Below are the code and all the weights of a small trained network. Each question names an input and a class and asks about switching units off, where a switched-off unit gives its printed mean instead of its output.

import numpy as np


def w(rows, s, z=0):
    codes = np.array(rows[::2]) - 128.0
    scale = np.full(codes.shape[1], s)
    scale[-1] = z or s
    return codes * scale


def f(y):
    return y / 2 * (1 + np.tanh(0.7978845608 * (y + 0.044715 * y**3)))


def log_softmax(a):
    a = a - a.max(-1, keepdims=True)
    return a - np.log(np.exp(a).sum(-1, keepdims=True))


def net(x, mask):
    res = np.array(x, float).reshape(1, 4) / 4 @ E
    y = f(res @ A[0][:, :-1].T + A[0][:, -1])
    res = res + np.where(mask, y, B[0][:, -1]) @ B[0][:, :-1]
    return log_softmax(res[-1] @ U[:, :-1].T + U[:, -1])


A, B = {}, {}
E = w([
[75,124,228,180,106,130,175,148,195,49],'x0',
[229,164,131,212,88,185,139,113,11,55],'x1',
[103,120,70,151,243,43,106,229,114,16],'x2',
[118,115,147,123,142,114,131,113,83,135],'x3',
],0.012)
A[0] = w([
[4,101,220,104,135,133,223,147,208,108,7],'neuron 0',
[120,75,15,62,182,112,73,123,135,254,104],'neuron 1',
[69,97,182,41,80,179,138,97,182,236,98],'neuron 2',
[139,185,163,136,103,195,122,96,133,151,99],'neuron 3',
[68,141,78,108,230,75,64,137,146,47,117],'neuron 4',
[37,87,79,43,221,69,84,169,175,81,80],'neuron 5',
],0.0097,0.0013)
B[0] = w([
[126,199,218,46,77,205,209,188,66,58,246],'neuron 0',
[114,223,169,69,71,247,183,169,130,39,224],'neuron 1',
[157,80,108,245,209,62,67,126,162,175,251],'neuron 2',
[116,133,119,164,158,89,107,143,182,140,178],'neuron 3',
[141,164,179,139,179,124,151,46,225,182,235],'neuron 4',
[186,26,64,171,179,96,59,166,112,148,254],'neuron 5',
],0.012,0.019)
U = w([
[139,80,125,158,174,33,81,88,201,191,64],'0',
[144,196,156,32,51,245,200,117,128,82,33],'1',
[170,67,115,156,122,119,72,137,127,99,254],'2',
],0.012,0.0068)

Each question gives the input, the list of numbers given to net, and the class t.
The units are the neurons (one row each of A and B). Each row of codes is followed by its name. A weight is (code - 128) times the scale printed after its matrix; where a second scale follows, it is the last column's (A, B and U).
mask holds one flag per neuron, in row order. A switched-off neuron (its flag False) gives its mean, the last column of its row in B, instead of its output. The means were averaged over made-up inputs and are rounded, as every weight is.
A unit's drop is (log p(t) with every unit on - log p(t) with that unit switched off) / (log p(t) with every unit on - log p(t) with every unit switched off).
The circuit of an input: a set's keep is (log p(t) with only the set's units on - log p(t) with every unit switched off) / (log p(t) with every unit on - log p(t) with every unit switched off). Starting from all 6 units, units are removed one at a time, each time the one whose removal leaves the highest keep (on an exact tie, the one counted first), for as long as the keep stays at least 0.8.
units of the circuit, in order: the units of the circuit, biggest drop first
most important unit: the unit with the biggest drop
top k neurons: the k neurons with the biggest drops, biggest first
drop when u is switched off: that unit's drop, to one decimal
input [6,-8,3,4], class 2: units of the circuit, in order => neuron 5; neuron 0; neuron 1
input [4,0,6,6], class 0: units of the circuit, in order => neuron 4
input [1,-8,-2,-6], class 2: units of the circuit, in order => neuron 2; neuron 5; neuron 0; neuron 1
input [-5,2,5,-5], class 0: top 2 neurons => neuron 0; neuron 4
input [-2,-5,1,4], class 2: top 2 neurons => neuron 5; neuron 1
input [4,-8,-5,2], class 2: units of the circuit, in order => neuron 2; neuron 0; neuron 4
input [1,-8,7,-5], class 2: units of the circuit, in order => neuron 5; neuron 0
input [1,-4,3,-5], class 2: top 4 neurons => neuron 5; neuron 2; neuron 0; neuron 3
input [-1,-8,2,-2], class 2: units of the circuit, in order => neuron 5; neuron 1
input [4,-7,3,-7], class 2: units of the circuit, in order => neuron 5; neuron 0
input [-3,6,-5,-2], class 2: top 3 neurons => neuron 0; neuron 1; neuron 4
input [-5,-1,-8,4], class 0: top 2 neurons => neuron 2; neuron 0
input [5,-1,6,-3], class 0: top 3 neurons => neuron 5; neuron 1; neuron 4
input [3,-5,-2,-3], class 2: units of the circuit, in order => neuron 2; neuron 0; neuron 1; neuron 4
input [7,-3,0,-6], class 1: units of the circuit, in order => neuron 0
input [7,-4,5,2], class 1: top 2 neurons => neuron 0; neuron 2
input [-8,1,8,-1], class 0: top 2 neurons => neuron 0; neuron 5
input [2,-8,7,-8], class 2: top 4 neurons => neuron 5; neuron 0; neuron 2; neuron 1
input [-7,-7,-5,5], class 1: top 2 neurons => neuron 1; neuron 5
input [-1,-8,7,8], class 2: top 4 neurons => neuron 5; neuron 1; neuron 2; neuron 0
input [7,6,2,3], class 1: top 2 neurons => neuron 2; neuron 5
input [-4,-4,2,6], class 1: most important unit => neuron 1
input [5,2,1,0], class 1: top 2 neurons => neuron 2; neuron 5
input [-2,0,5,-3], class 0: top 2 neurons => neuron 4; neuron 0
input [6,-4,-1,-1], class 1: drop when neuron 1 is switched off => 0.0
input [6,-4,-1,4], class 1: drop when neuron 0 is switched off => 6.3
input [5,5,4,3], class 1: drop when neuron 3 is switched off => 0.5
